Below is a small trained network, with its code and all its weights. Each question gives an input and a class and asks what happens when units are switched off, that is, made to give their printed mean instead of their output.

import numpy as np


def w(rows, s, z=0):
    codes = np.array(rows[::2]) - 128.0
    scale = np.full(codes.shape[1], s)
    scale[-1] = z or s
    return codes * scale


def norm(h):
    return h / np.sqrt((h * h).mean(-1, keepdims=True) + 1e-5)


def f(y):
    return np.maximum(y, 0)


def log_softmax(a):
    a = a - a.max(-1, keepdims=True)
    return a - np.log(np.exp(a).sum(-1, keepdims=True))


def net(x, mask):
    res = np.array(x, float).reshape(1, 7) / 4 @ E
    u = 0
    for l in range(4):
        y = f(norm(res) @ A[l][:, :-1].T + A[l][:, -1])
        res = res + np.where(mask[u : u + 6], y, B[l][:, -1]) @ B[l][:, :-1]
        u += 6
    return log_softmax(norm(res)[-1] @ U[:, :-1].T + U[:, -1])


A, B = {}, {}
E = w([
[171,254,116,129,166],'x0',
[167,132,111,39,125],'x1',
[100,100,241,30,96],'x2',
[90,197,36,146,158],'x3',
[99,133,111,61,150],'x4',
[82,190,64,127,70],'x5',
[50,100,158,85,194],'x6',
],0.0069)
A[0] = w([
[138,202,56,94,89,119],'L0N0',
[157,50,127,201,63,46],'L0N1',
[1,132,95,214,127,88],'L0N2',
[77,164,137,54,76,253],'L0N3',
[122,102,128,162,129,85],'L0N4',
[180,8,114,155,173,96],'L0N5',
],0.0096,0.0019)
B[0] = w([
[57,141,89,110,69,244],'L0N0',
[65,90,83,163,2,225],'L0N1',
[181,173,238,79,48,243],'L0N2',
[23,200,177,218,53,255],'L0N3',
[66,241,143,167,57,159],'L0N4',
[138,145,48,54,73,233],'L0N5',
],0.0063,0.0047)
A[1] = w([
[145,184,206,2,140,149],'L1N0',
[116,250,95,116,181,156],'L1N1',
[225,174,192,120,147,108],'L1N2',
[248,186,103,238,72,248],'L1N3',
[143,58,113,127,100,29],'L1N4',
[250,132,114,60,208,75],'L1N5',
],0.0072,0.0014)
B[1] = w([
[85,196,112,147,184,215],'L1N0',
[144,148,31,66,83,213],'L1N1',
[149,125,161,56,151,161],'L1N2',
[62,255,53,98,137,254],'L1N3',
[128,76,87,65,92,157],'L1N4',
[49,150,57,171,229,149],'L1N5',
],0.0077,0.0053)
A[2] = w([
[122,110,41,131,99,149],'L2N0',
[225,58,39,228,33,251],'L2N1',
[118,174,139,128,124,23],'L2N2',
[64,129,19,208,91,187],'L2N3',
[128,68,138,51,158,122],'L2N4',
[99,201,189,2,32,144],'L2N5',
],0.0064,0.0019)
B[2] = w([
[16,67,228,85,38,176],'L2N0',
[75,187,94,9,30,176],'L2N1',
[139,110,60,64,2,144],'L2N2',
[89,242,218,90,89,216],'L2N3',
[76,165,85,12,57,145],'L2N4',
[123,94,224,169,244,254],'L2N5',
],0.0056,0.0084)
A[3] = w([
[83,78,157,100,142,135],'L3N0',
[128,154,238,180,159,65],'L3N1',
[178,158,219,140,99,130],'L3N2',
[197,153,65,114,36,102],'L3N3',
[2,74,70,175,155,56],'L3N4',
[132,121,147,153,185,6],'L3N5',
],0.0086,0.0021)
B[3] = w([
[193,138,182,142,115,237],'L3N0',
[193,139,161,118,122,245],'L3N1',
[112,255,209,142,186,222],'L3N2',
[138,90,95,235,77,252],'L3N3',
[73,154,136,161,98,190],'L3N4',
[102,84,119,152,109,138],'L3N5',
],0.0085,0.0032)
U = w([
[122,141,84,131,227,52],'0',
[170,12,108,90,68,52],'1',
[173,71,94,182,171,16],'2',
[70,176,63,129,60,254],'3',
[123,131,248,106,134,137],'4',
],0.014,0.0037)

Each question gives the input, the list of numbers given to net, and the class t.
The units are the neurons (one row each of A and B). Each row of codes is followed by its name. A weight is (code - 128) times the scale printed after its matrix; where a second scale follows, it is the last column's (A, B and U).
mask holds one flag per neuron, layer by layer. A switched-off neuron (its flag False) gives its mean, the last column of its row in B, instead of its output. The means were averaged over made-up inputs and are rounded, as every weight is.
A unit's drop is (log p(t) with every unit on - log p(t) with that unit switched off) / (log p(t) with every unit on - log p(t) with every unit switched off).
The circuit of an input: a set's keep is (log p(t) with only the set's units on - log p(t) with every unit switched off) / (log p(t) with every unit on - log p(t) with every unit switched off). Starting from the 12 units with the biggest drops (on a tie, the unit counted first), units are removed one at a time, each time the one whose removal leaves the highest keep (on an exact tie, the one counted first), for as long as the keep stays at least 0.8.
circuit, biggest first: the units of the circuit, biggest drop first
unit that matters most: the unit with the biggest drop
top k neurons: the k neurons with the biggest drops, biggest first
top k neurons in layer l: the k neurons of layer l with the biggest drops, biggest first
drop of u: that unit's drop, to one decimal
input [-2,0,5,2,-4,-7,-8], class 1: top 4 neurons : (L0N1 L0N3 L1N4 L1N0)
input [-5,-5,-3,-6,4,5,3], class 4: circuit, biggest first : (L0N2 L2N5)
input [-3,6,2,4,1,-2,-3], class 4: circuit, biggest first : (L1N3 L2N5)
input [-6,-2,4,1,-7,-6,-2], class 3: top 2 neurons in layer 0 : (L0N1 L0N4)
input [-6,-6,4,1,2,-5,0], class 1: circuit, biggest first : (L0N3 L1N3 L2N3 L0N5)
input [-2,0,4,2,7,4,1], class 4: top 2 neurons : (L1N3 L2N5)
input [6,1,0,-1,2,-1,6], class 0: unit that matters most : L0N1
input [5,2,-7,-8,2,0,3], class 0: circuit, biggest first : (L0N3 L0N1 L1N5)
input [-4,1,2,-5,2,7,0], class 4: top 2 neurons in layer 0 : (L0N0 L0N5)
input [2,8,-4,0,-3,-2,5], class 0: circuit, biggest first : (L0N3 L1N5)
input [-6,8,6,1,6,8,0], class 4: top 2 neurons in layer 3 : (L3N0 L3N3)
input [6,-1,-5,-1,2,-5,1], class 0: top 4 neurons : (L0N3 L0N1 L1N5 L0N0)
input [2,8,4,1,3,-6,6], class 0: top 2 neurons : (L1N0 L0N1)
input [6,-6,-6,-8,-3,3,6], class 4: unit that matters most : L0N2
input [2,-8,4,-8,-3,-4,-7], class 3: top 3 neurons : (L0N1 L2N1 L0N2)
input [-4,6,8,-1,-1,7,-6], class 4: top 2 neurons : (L2N5 L1N3)
input [-5,-6,2,-4,-7,-8,-4], class 3: top 2 neurons in layer 2 : (L2N1 L2N5)
input [-2,-1,-3,-7,-5,-7,-5], class 3: drop of L1N3 : 0.1
input [0,-7,5,0,4,0,-3], class 4: drop of L0N5 : 0.0
input [-6,-1,-7,-2,6,4,5], class 4: drop of L0N2 : 0.6
input [5,7,-2,-8,3,-7,-1], class 0: unit that matters most : L1N5
input [7,-6,-2,-5,-5,-4,5], class 0: drop of L0N2 : 0.2
